In the rows, zero is written as 128.
Each row has a class, written after it.
158  125  178  136  103  101  136  114  144  94  101  140  80  159  70  118  143  88  129  131  89  109  67  119  137  173  134  123  162  128  87  171  119  95  171  140  109  122  111  80  116  134  133  127  99  89  129  132  75  122  142  74  132  134  106  128 -> J_620
111  100  158  107  145  118  192  149  136  62  83  135  63  177  164  145  127  117  150  135  75  73  163  71  132  93  113  130  121  135  86  99  124  166  100  133  122  130  145  79  110  149  166  133  52  74  127  114  90  106  131  97  184  188  158  119 -> J_819
106  131  135  105  149  99  184  120  138  37  82  120  55  118  176  178  167  121  153  142  129  91  145  100  118  99  136  167  151  184  99  97  136  140  124  179  131  112  146  75  94  155  137  131  48  79  121  131  90  93  153  74  155  183  156  122 -> J_279
162  130  157  121  132  97  127  138  162  90  106  123  114  143  105  140  153  94  127  122  94  94  66  125  174  144  133  132  150  104  92  190  114  100  179  136  120  132  125  113  111  116  151  126  108  89  108  119  67  133  169  83  132  128  116  115 -> J_620
90  117  157  106  187  110  178  140  145  119  106  119  16  133  171  216  162  127  139  129  127  87  186  110  140  94  78  124  166  160  93  98  149  141  106  145  119  107  141  33  124  157  138  133  39  100  116  137  97  110  170  117  156  164  175  148 -> J_879
117  125  122  91  162  84  195  182  171  94  99  114  51  151  210  173  111  126  174  142  142  99  174  110  146  117  121  149  106  147  86  70  126  144  113  146  114  112  152  111  130  133  131  149  58  81  129  126  105  130  140  96  162  139  197  80 -> J_620
73  122  141  79  76  130  161  182  130  98  46  107  92  163  170  182  115  129  170  133  117  124  153  162  161  105  126  133  88  127  114  121  152  168  110  126  156  88  156  100  103  140  109  166  51  91  128  94  126  123  148  111  176  191  221  139 -> J_197
106  132  104  106  120  108  218  137  152  100  98  119  81  169  102  169  164  110  152  129  116  117  112  71  100  126  153  109  143  136  116  119  109  120  107  126  170  113  152  50  119  175  116  127  60  126  133  101  118  132  139  138  187  149  97  123 -> J_879
118  135  106  114  135  86  176  172  120  82  94  103  98  132  184  156  125  152  126  138  152  122  179  123  132  105  132  129  110  148  124  71  163  123  113  147  79  106  133  96  144  180  165  123  79  91  115  112  130  134  183  115  144  168  155  86 -> J_27
165  118  166  117  100  112  126  141  125  134  114  120  139  120  125  163  108  104  130  147  128  132  101  154  143  175  134  135  125  137  108  161  128  115  191  147  108  125  104  133  138  111  136  138  133  110  82  128  87  135  211  87  127  142  86  114 -> J_279
174  112  168  121  123  95  97  150  137  141  105  91  118  139  113  159  113  111  118  120  113  132  85  145  165  152  128  131  154  119  76  173  138  110  163  165  110  115  114  93  117  96  159  119  98  107  102  139  59  141  181  90  110  164  118  101 -> J_351
165  122  159  124  81  90  131  163  104  125  119  120  147  138  111  133  93  135  102  109  137  150  68  156  159  177  143  123  141  136  113  157  118  117  152  121  114  136  117  78  145  123  105  113  117  111  101  130  81  132  173  97  96  142  89  108 -> J_405
180  116  187  126  124  77  123  138  140  140  137  102  109  135  127  158  122  89  126  135  141  140  62  122  141  176  137  159  146  109  104  155  128  98  179  147  103  107  132  129  134  96  132  129  94  110  122  127  77  110  192  102  107  141  118  124 -> J_819
192  112  145  113  94  98  116  131  139  130  97  112  115  157  124  127  141  95  139  149  113  140  81  133  132  154  123  134  135  126  97  151  139  112  176  138  98  139  122  106  122  119  149  119  83  90  99  132  84  128  187  90  146  161  129  123 -> J_620
120  100  184  133  119  99  187  143  163  55  68  124  20  167  151  219  116  110  169  131  144  112  154  108  102  107  134  123  131  146  122  46  120  118  114  143  102  113  146  119  140  120  120  131  44  88  113  101  127  144  141  100  171  149  138  100 -> J_405
189  115  179  112  106  86  162  122  139  98  131  141  99  165  122  134  123  93  123  148  132  114  68  111  157  173  154  161  129  142  111  151  108  86  174  139  117  130  129  111  146  99  122  119  74  80  121  124  76  124  178  106  128  135  104  106 -> J_614
111  123  134  81  129  116  192  157  132  76  84  125  67  170  157  237  155  104  165  118  79  74  159  34  113  110  162  149  148  155  87  119  82  154  122  121  128  136  162  81  121  145  159  167  56  86  89  82  107  145  155  127  199  201  117  114 -> J_879
179  116  180  141  86  95  116  111  147  103  101  112  101  170  77  141  125  82  136  128  102  112  71  146  145  175  147  105  138  124  101  189  114  99  156  143  117  112  112  102  119  122  147  124  113  106  127  131  77  148  171  91  141  147  107  115 -> J_27
153  130  136  105  70  105  128  120  139  121  80  108  164  154  92  110  125  106  105  121  92  126  75  121  150  152  129  120  135  109  101  169  110  119  169  146  112  117  123  108  116  101  160  120  85  103  95  102  98  135  194  126  141  154  141  125 -> J_156
107  141  133  83  152  90  207  137  139  79  142  97  60  151  164  203  161  95  170  132  91  81  155  67  86  106  128  176  154  159  112  89  135  104  156  148  139  140  140  80  127  133  120  126  69  57  129  109  94  95  142  97  152  152  119  110 -> J_843
180  119  164  129  88  101  136  138  129  125  86  108  106  157  94  136  150  83  108  119  107  135  63  125  151  174  156  164  170  126  120  151  123  100  167  130  114  122  130  107  118  121  114  109  86  85  119  134  78  118  209  105  118  170  134  113 -> J_447
113  113  119  108  129  104  194  145  107  68  75  111  65  159  176  179  137  114  162  108  118  84  123  108  125  123  119  109  128  160  141  92  138  114  84  138  134  154  146  58  152  190  120  116  66  80  106  110  115  124  140  109  160  146  144  116 -> J_879
136  124  140  111  136  101  187  135  122  84  103  132  62  156  200  181  131  126  136  142  104  115  164  87  90  92  164  190  101  179  110  95  121  138  126  120  102  107  140  111  125  136  139  121  45  70  113  109  138  87  162  97  183  181  153  146 -> J_351
166  105  166  141  125  94  103  118  134  104  99  116  110  148  126  148  126  96  122  120  92  82  71  121  140  160  126  127  162  135  92  179  104  111  156  138  116  115  126  111  115  130  159  120  101  96  103  119  69  126  182  85  138  180  125  122 -> J_27
170  121  134  114  105  83  131  120  137  101  110  115  123  163  106  110  135  91  128  145  111  105  90  104  143  144  145  131  139  132  115  171  108  102  180  123  104  143  122  116  121  126  126  116  89  72  130  143  66  148  163  114  137  133  118  107 -> J_614
98  111  115  106  105  110  193  142  141  130  82  123  69  152  151  226  141  110  171  117  98  105  173  93  132  103  143  145  101  148  104  101  122  136  98  111  122  118  145  87  139  171  111  141  84  127  87  137  141  118  149  149  175  167  159  138 -> J_351
174  116  163  123  98  92  127  135  125  112  96  108  111  165  77  135  129  95  127  117  113  121  59  144  150  166  142  132  157  118  120  169  125  106  153  128  125  129  127  84  111  124  128  112  104  82  124  131  65  134  199  88  119  160  103  113 -> J_819
155  102  208  143  123  80  118  98  147  134  136  122  99  153  127  140  123  93  117  115  136  127  86  154  142  173  132  112  153  131  94  134  124  79  161  152  110  120  119  97  122  129  115  111  93  113  110  137  58  140  189  93  127  166  132  109 -> J_843
171  117  179  128  137  100  110  103  126  93  97  112  87  145  114  136  127  87  145  149  91  112  86  160  151  165  130  136  155  136  102  174  119  92  175  146  101  113  121  104  118  116  141  117  102  88  97  136  71  135  165  74  142  148  117  116 -> J_279
101  148  113  82  124  105  192  147  127  77  117  128  82  143  168  182  122  127  157  119  105  98  156  47  83  106  175  138  140  147  102  83  88  131  138  125  101  111  153  106  109  163  102  134  60  97  125  99  145  128  139  114  179  165  107  107 -> J_879
176  108  187  115  99  83  137  142  146  78  93  131  92  167  109  152  139  83  142  135  75  139  82  119  166  175  135  149  153  115  84  167  126  102  168  129  99  112  133  123  138  87  156  147  78  74  121  117  89  117  162  90  134  150  114  115 -> J_197
131  139  124  92  106  76  173  133  151  46  88  95  74  168  199  180  151  136  152  140  128  93  170  89  103  90  136  155  117  170  129  108  123  111  120  137  100  111  152  114  134  179  156  148  66  105  106  100  129  118  176  119  186  177  157  94 -> J_879
190  116  180  144  101  101  152  137  143  116  104  124  99  157  115  113  154  100  101  122  132  123  57  129  143  175  138  136  166  126  108  156  140  85  154  144  132  113  130  103  125  116  138  120  93  93  119  104  74  116  181  95  132  154  103  126 -> J_620
170  124  182  137  87  101  134  109  122  116  130  130  113  167  103  110  133  79  111  109  120  120  49  144  114  193  134  112  143  132  109  157  119  84  158  132  116  143  106  107  127  141  121  116  103  91  124  131  97  114  156  100  131  130  109  135 -> J_614
148  111  103  106  107  92  177  144  121  94  81  135  47  143  195  176  152  125  150  125  122  96  168  78  93  112  142  207  111  167  113  76  97  160  135  151  113  114  144  121  137  133  112  144  52  48  71  121  116  115  178  99  176  196  156  102 -> J_279
94  137  110  93  102  119  184  159  119  87  110  125  89  135  209  162  143  122  149  124  151  94  171  104  115  125  140  127  129  168  108  69  137  164  114  147  115  122  128  97  139  177  136  138  63  97  129  95  131  104  179  114  172  188  141  113 -> J_879
161  104  191  110  110  92  138  130  147  117  86  134  116  158  91  136  115  104  157  137  88  122  78  118  152  164  126  102  165  124  91  154  96  95  175  150  137  106  128  93  123  111  131  149  90  103  99  151  47  137  145  90  137  149  93  94 -> J_614
163  106  177  140  113  74  110  108  146  129  106  136  75  151  96  155  102  97  117  123  125  140  85  149  152  178  154  140  162  147  78  147  112  104  151  150  91  127  117  103  144  102  123  115  87  104  120  121  75  145  174  104  113  141  107  105 -> J_351
183  102  169  117  110  93  135  140  154  135  92  125  99  151  113  143  139  108  113  121  117  145  67  148  173  185  123  134  158  139  67  151  145  103  160  145  130  138  119  86  124  108  106  111  71  89  115  135  61  122  169  76  104  154  137  118 -> J_843
87  133  138  129  127  91  216  123  145  82  123  88  86  162  135  166  180  93  148  133  127  96  167  64  126  115  149  129  145  139  120  107  124  117  112  151  147  93  146  85  113  154  138  135  59  111  99  130  103  132  182  138  162  150  101  109 -> J_279
116  129  137  128  114  89  148  97  111  81  134  121  94  133  179  146  132  108  165  111  140  64  121  111  88  86  140  152  100  164  161  110  123  135  125  130  131  153  152  97  132  128  86  131  74  98  134  86  160  103  172  104  159  144  100  148 -> J_156
168  128  155  109  94  105  137  130  153  102  100  105  113  165  92  109  134  87  118  127  80  117  68  114  149  178  115  149  157  114  89  154  111  114  172  121  103  133  125  103  125  124  145  128  91  87  115  117  66  151  154  118  140  149  128  100 -> J_156
126  126  79  75  152  103  204  160  147  102  82  109  81  130  189  193  187  125  134  127  129  118  148  99  133  89  160  175  111  141  108  51  164  150  129  141  171  101  156  120  110  134  113  132  43  80  118  77  110  103  132  112  142  184  170  124 -> J_879
91  143  130  130  150  85  213  140  119  74  83  120  68  144  153  182  149  128  148  141  103  98  222  121  131  83  139  131  87  161  120  107  159  104  131  156  137  90  163  74  113  153  133  139  53  79  107  137  134  92  170  89  198  166  155  130 -> J_843
165  120  168  155  142  92  150  128  136  127  94  126  111  156  93  119  149  91  135  122  124  126  76  137  181  170  135  131  171  120  109  146  106  83  159  146  103  108  125  87  124  102  129  100  90  92  125  146  82  139  180  108  133  119  112  111 -> J_843
183  111  147  133  104  107  112  130  109  94  71  136  126  146  102  102  150  97  128  136  104  114  71  165  168  170  128  132  127  140  112  159  124  114  182  137  109  135  123  121  117  101  109  131  77  88  119  113  81  135  163  88  152  159  110  113 -> J_279
168  133  168  118  83  95  132  96  123  96  90  129  119  171  101  121  137  97  120  128  97  124  94  120  129  151  137  143  142  149  106  173  122  74  154  135  135  108  135  103  114  116  145  126  102  83  100  148  88  120  170  93  148  144  116  108 -> J_351
118  125  102  110  146  112  164  165  119  79  103  122  71  136  175  160  122  121  146  160  83  152  163  102  93  110  140  153  124  143  121  117  141  146  110  132  122  120  140  101  136  124  161  114  68  91  120  123  135  99  144  107  179  183  146  106 -> J_27
96  147  123  79  140  89  204  175  132  111  103  106  90  145  196  174  179  138  145  112  129  99  163  93  142  105  162  122  90  141  106  74  120  148  120  131  124  85  147  45  126  130  113  128  50  90  148  102  104  117  157  118  140  187  164  108 -> J_879
141  129  119  120  158  97  185  133  123  79  94  144  52  138  180  150  145  112  129  132  121  87  162  119  105  119  145  142  135  168  88  88  110  147  113  150  84  131  126  88  122  145  136  122  71  85  110  127  113  138  174  82  162  164  125  59 -> J_197
144  117  121  133  129  90  172  139  160  79  121  93  72  155  176  176  150  98  149  164  168  96  123  114  110  105  118  138  82  169  123  92  164  143  125  110  108  129  156  121  112  158  144  110  74  103  150  113  96  155  161  122  170  173  137  113 -> J_197
149  116  166  125  114  105  150  134  116  99  102  122  126  117  122  146  87  102  100  120  115  124  99  147  121  182  139  130  165  147  97  146  122  96  162  142  93  152  110  123  126  120  138  133  117  97  105  111  106  99  165  102  125  139  91  133 -> J_279
185  106  173  139  110  105  149  143  140  130  92  113  97  135  95  128  134  87  113  121  92  121  64  113  149  183  115  145  145  125  92  148  143  99  160  135  137  111  118  83  127  143  114  128  97  102  90  157  63  125  164  66  131  160  117  107 -> J_614
159  119  170  152  117  93  106  103  160  137  123  126  104  163  91  115  136  68  122  126  114  100  72  140  150  172  144  129  144  114  111  173  116  104  162  124  113  122  121  138  118  129  143  128  109  101  91  105  91  133  194  112  147  147  126  132 -> J_620
141  118  130  107  127  80  169  136  107  52  113  111  56  135  206  206  119  129  126  124  99  99  143  98  113  110  137  170  107  163  129  136  124  149  107  114  101  114  154  82  133  168  156  121  55  113  92  110  112  87  211  90  149  188  159  133 -> J_620
110  141  110  73  108  113  180  167  112  42  91  121  76  137  196  152  111  130  168  132  113  116  167  133  134  101  150  142  117  135  138  120  137  136  127  128  113  150  136  129  135  162  116  133  76  78  108  111  136  114  149  61  167  132  168  104 -> J_620
186  120  161  135  124  98  142  136  150  108  106  89  132  151  128  112  165  109  99  132  120  114  75  147  152  169  113  127  129  116  97  128  139  99  162  143  103  119  118  89  133  154  156  102  96  96  105  130  61  135  188  100  130  156  129  110 -> J_405
184  116  170  125  107  94  114  126  155  116  107  124  82  147  103  108  105  101  132  142  126  142  91  142  133  169  137  147  172  125  119  153  128  101  162  133  96  149  127  126  129  137  122  145  101  87  118  132  82  115  163  108  126  135  114  112 -> J_620
199  107  154  114  112  99  124  142  145  127  102  119  120  141  130  130  131  110  96  131  129  121  78  120  137  140  114  122  119  109  94  152  131  100  172  131  100  124  125  114  119  116  151  113  67  85  89  139  78  128  196  102  148  168  135  114 -> J_819
169  116  169  134  100  94  130  112  140  106  86  117  125  165  86  108  126  95  98  108  95  105  77  140  141  176  149  114  142  134  108  154  138  106  151  125  135  133  127  108  119  118  132  131  106  83  133  84  81  139  180  86  117  157  113  122 -> J_156
110  122  121  90  139  99  192  139  153  93  128  88  84  147  202  198  116  137  138  150  121  119  183  111  121  114  165  164  73  148  108  81  102  173  117  121  133  102  160  120  117  165  127  126  58  130  95  124  108  136  189  110  154  186  174  95 -> J_447
178  116  167  116  114  105  156  124  153  132  98  134  109  179  82  104  136  97  126  144  118  135  75  145  170  177  127  126  149  124  96  140  134  92  157  142  133  132  121  88  125  119  138  128  97  86  107  123  64  138  157  103  129  127  126  104 -> J_620
176  112  179  136  101  83  130  136  140  86  83  131  116  162  94  131  115  105  91  130  94  123  66  121  150  164  145  136  128  142  100  150  119  107  155  136  99  130  122  106  129  127  133  110  89  90  137  129  48  132  165  104  114  149  131  111 -> J_405
116  139  99  69  100  110  210  174  116  77  106  120  99  160  168  179  158  119  166  116  102  75  161  91  154  133  198  141  91  134  92  106  103  151  151  141  122  133  156  103  111  148  97  167  51  83  130  79  110  114  126  111  175  195  171  117 -> J_620
89  138  106  112  97  116  197  143  133  78  92  118  93  147  170  149  121  120  132  137  116  61  180  93  88  117  147  87  81  180  98  130  128  150  111  123  107  149  123  100  133  160  123  126  72  118  131  65  164  116  162  94  197  160  130  129 -> J_279
169  119  176  120  100  79  114  110  125  115  85  116  106  180  95  123  126  94  134  116  103  127  68  155  146  174  129  139  162  141  111  138  119  72  162  148  125  115  138  111  113  121  118  122  96  81  120  133  64  127  148  95  133  160  140  115 -> J_879
88  130  145  122  124  84  199  146  146  89  83  139  60  147  109  171  152  82  181  140  109  98  154  94  125  118  140  139  124  155  126  90  142  143  144  148  127  113  131  98  128  157  129  150  42  83  105  117  128  81  187  72  181  168  135  132 -> J_614
175  107  164  124  125  98  110  134  137  129  130  127  102  156  137  129  101  100  134  132  95  130  92  126  128  162  149  149  131  118  108  161  97  125  152  134  97  142  111  119  143  126  139  118  106  95  125  135  84  110  172  97  137  161  147  114 -> J_27
154  116  175  138  94  104  107  136  159  86  102  128  128  135  116  130  129  125  108  149  133  136  84  148  175  153  139  126  140  139  105  169  121  106  175  160  112  121  131  126  128  99  153  145  85  92  88  117  85  139  162  134  143  170  106  101 -> J_447
111  141  124  88  109  86  237  166  151  105  124  92  94  192  142  162  167  102  172  125  86  96  137  72  110  111  144  135  102  154  131  97  136  131  122  120  142  126  128  95  124  173  113  129  61  89  110  110  119  96  146  105  179  155  144  133 -> J_614
169  120  154  129  96  100  125  137  131  98  78  136  130  146  104  132  112  79  134  116  97  106  64  138  157  178  136  99  137  134  119  182  111  117  149  125  121  133  131  147  115  93  139  128  101  81  117  122  102  112  168  102  142  133  121  124 -> J_27
126  148  104  83  119  93  191  159  145  99  103  107  70  123  153  223  122  126  142  114  128  121  171  87  100  101  177  174  104  142  134  71  120  142  158  131  101  141  145  140  139  146  102  136  46  70  96  75  136  103  176  111  145  152  143  118 -> J_843
183  113  176  141  125  89  133  126  151  99  88  110  99  137  73  162  123  106  96  136  118  121  96  134  144  176  126  132  154  133  74  161  124  89  175  141  98  120  139  114  115  111  160  143  91  95  117  134  70  148  167  89  116  144  93  117 -> J_197
179  101  170  123  107  100  121  84  157  141  110  126  119  158  108  105  138  76  144  140  132  140  61  155  137  189  125  94  162  117  95  155  122  107  157  145  135  123  128  102  125  103  129  126  98  96  112  122  82  141  184  90  143  138  120  112 -> J_197
110  150  94  117  144  96  193  189  105  114  80  122  70  143  108  174  179  114  146  132  109  136  175  128  113  119  137  138  139  146  119  81  137  151  143  147  93  145  114  101  138  160  134  142  42  90  118  125  122  107  157  108  151  138  113  107 -> J_27
154  110  158  108  110  93  145  126  135  117  117  122  136  156  101  102  162  123  96  141  120  129  70  130  154  161  129  98  158  136  105  162  160  99  141  147  125  131  133  72  111  130  133  97  89  97  115  115  62  161  205  99  113  175  102  107 -> J_197
164  126  178  103  76  90  128  145  144  137  103  106  99  174  57  140  151  85  122  96  108  134  56  144  151  197  134  142  165  113  87  153  139  84  147  145  142  122  128  82  116  124  130  133  101  95  132  130  74  135  157  109  110  164  110  132 -> J_879
96  123  122  83  105  122  172  137  123  91  63  111  98  138  169  156  117  112  156  125  120  123  145  122  101  103  147  109  128  160  123  103  140  137  107  129  128  132  139  101  101  149  124  123  49  105  115  110  132  91  138  96  187  194  194  135 -> J_351
181  120  169  99  70  86  99  120  146  139  109  121  102  163  107  125  134  93  163  134  142  152  62  148  135  187  130  110  157  124  121  156  133  113  166  146  112  124  123  125  141  109  129  135  114  88  109  114  96  142  174  106  120  134  98  113 -> J_879
158  122  204  138  79  88  111  106  156  106  126  123  82  152  98  144  99  89  142  119  121  115  74  126  117  157  163  124  153  136  94  164  117  86  155  150  106  115  121  99  114  133  113  130  116  114  116  148  93  154  170  89  131  163  85  106 -> J_156
138  107  150  146  128  108  158  95  133  109  88  114  45  150  162  188  117  103  125  129  147  115  137  100  74  101  155  153  105  180  122  70  126  131  101  145  96  130  139  103  117  178  95  100  35  111  110  124  115  163  196  98  185  163  161  124 -> J_351
119  115  90  77  123  92  178  186  145  103  97  117  84  126  170  203  117  135  149  96  110  88  165  75  122  95  121  135  88  130  97  96  131  161  92  133  131  150  172  105  109  161  135  155  57  122  79  123  130  115  165  113  167  193  173  110 -> J_620
144  135  128  112  105  89  200  103  140  79  119  105  46  175  142  186  139  123  169  145  125  95  164  87  103  107  169  169  80  172  126  66  110  112  134  126  133  77  157  96  128  158  84  164  36  118  125  103  120  120  104  118  172  160  147  115 -> J_620
130  138  99  101  139  106  178  138  127  67  97  106  79  138  210  194  139  136  149  164  112  104  203  117  119  75  156  172  126  181  111  85  118  150  151  128  97  137  141  136  134  181  127  129  50  95  137  128  82  82  169  109  170  170  151  119 -> J_819
123  137  83  94  141  100  200  159  137  92  122  115  74  128  169  156  146  140  161  148  124  110  162  61  128  103  142  163  91  137  122  88  146  153  100  118  133  96  160  98  139  189  100  119  73  100  81  150  148  154  150  97  149  129  133  103 -> J_405
182  115  182  113  90  102  105  115  134  111  108  129  121  155  90  132  129  93  149  134  132  105  37  117  149  166  137  93  159  121  90  163  105  102  182  143  96  122  118  94  122  109  137  124  85  106  120  115  66  153  164  96  123  151  76  100 -> J_819
134  115  141  118  127  75  161  114  137  14  91  145  50  153  165  198  159  102  174  118  118  69  122  105  146  98  161  163  106  149  125  111  96  123  119  132  117  89  158  83  121  122  117  152  48  72  138  119  128  119  134  129  171  164  155  117 -> J_405
92  134  118  113  118  85  188  178  164  85  73  127  63  150  132  183  166  101  157  122  90  72  148  91  162  71  127  178  79  154  101  112  163  150  107  159  137  124  143  107  105  161  139  135  58  74  105  140  107  119  165  94  180  162  187  150 -> J_620
169  109  198  130  100  88  105  129  146  102  110  127  113  150  105  114  133  114  98  124  120  139  61  149  162  159  121  130  172  121  96  172  144  108  146  154  121  133  129  86  117  118  135  116  97  97  104  125  61  134  186  103  117  159  109  115 -> J_405
134  112  155  104  91  82  189  111  165  76  100  90  65  190  144  176  130  69  170  106  79  90  145  53  66  137  125  154  97  146  134  98  110  147  118  106  127  137  146  126  116  132  126  156  39  72  100  87  149  77  170  97  195  171  180  139 -> J_843
123  144  137  87  111  102  159  135  136  85  110  83  66  152  185  186  154  116  133  115  97  67  155  90  96  92  150  181  79  136  105  103  119  134  149  130  122  106  133  117  119  173  117  134  49  72  94  100  106  105  167  93  143  178  160  129 -> J_279
123  128  111  109  130  101  234  163  131  88  86  128  89  151  173  186  165  145  152  118  135  111  157  110  150  108  142  116  112  149  124  116  130  133  116  132  149  105  133  49  131  175  124  149  64  72  75  122  126  111  164  115  164  138  126  111 -> J_843
184  116  168  133  105  84  135  94  146  86  107  119  114  159  105  123  124  101  114  125  120  110  65  146  141  162  144  128  153  137  104  156  120  99  177  136  120  119  125  99  110  105  137  114  119  76  127  106  67  150  173  83  122  146  100  107 -> J_156
172  105  188  134  93  90  115  154  143  97  84  121  124  154  97  137  128  112  131  139  106  155  79  139  173  169  140  140  158  123  86  152  127  100  169  167  122  107  114  94  141  95  140  142  98  87  121  152  51  140  154  93  113  149  106  99 -> J_405
170  125  162  139  124  100  119  139  151  150  109  117  123  142  91  136  155  94  113  136  114  115  73  126  152  156  128  132  139  120  95  172  125  118  181  151  110  139  118  116  115  125  124  127  108  96  90  137  56  142  192  101  137  149  109  106 -> J_819
165  126  159  119  97  98  124  147  122  122  98  120  124  157  107  142  137  84  141  120  85  118  66  130  156  181  146  115  151  114  98  174  128  114  164  128  111  125  122  120  132  124  147  121  101  98  116  103  96  102  178  88  122  154  110  128 -> J_27
192  120  172  126  85  99  117  132  114  78  99  126  82  144  154  144  116  97  137  124  103  120  77  131  129  150  149  150  143  137  106  159  128  97  144  133  76  127  121  113  132  140  127  104  102  84  111  155  104  116  187  75  136  158  104  108 -> J_819
184  117  170  127  90  97  116  123  139  105  91  104  136  163  104  86  137  86  111  124  105  114  68  120  147  152  141  116  154  111  116  158  130  111  154  133  113  108  116  114  115  118  146  109  89  83  130  128  69  127  178  106  126  147  125  121 -> J_405
167  102  183  134  77  93  106  114  144  106  103  131  107  170  71  140  110  75  139  138  115  122  53  134  114  185  135  121  128  142  110  155  120  101  157  141  126  134  124  129  120  98  149  142  86  113  121  113  86  139  165  101  139  159  97  129 -> J_620
165  123  188  122  106  92  106  124  147  146  121  114  105  152  77  157  116  87  106  114  125  129  68  145  129  173  153  140  139  119  96  158  131  98  170  136  104  127  120  127  115  111  124  125  102  108  119  98  88  154  193  104  119  147  101  121 -> J_351
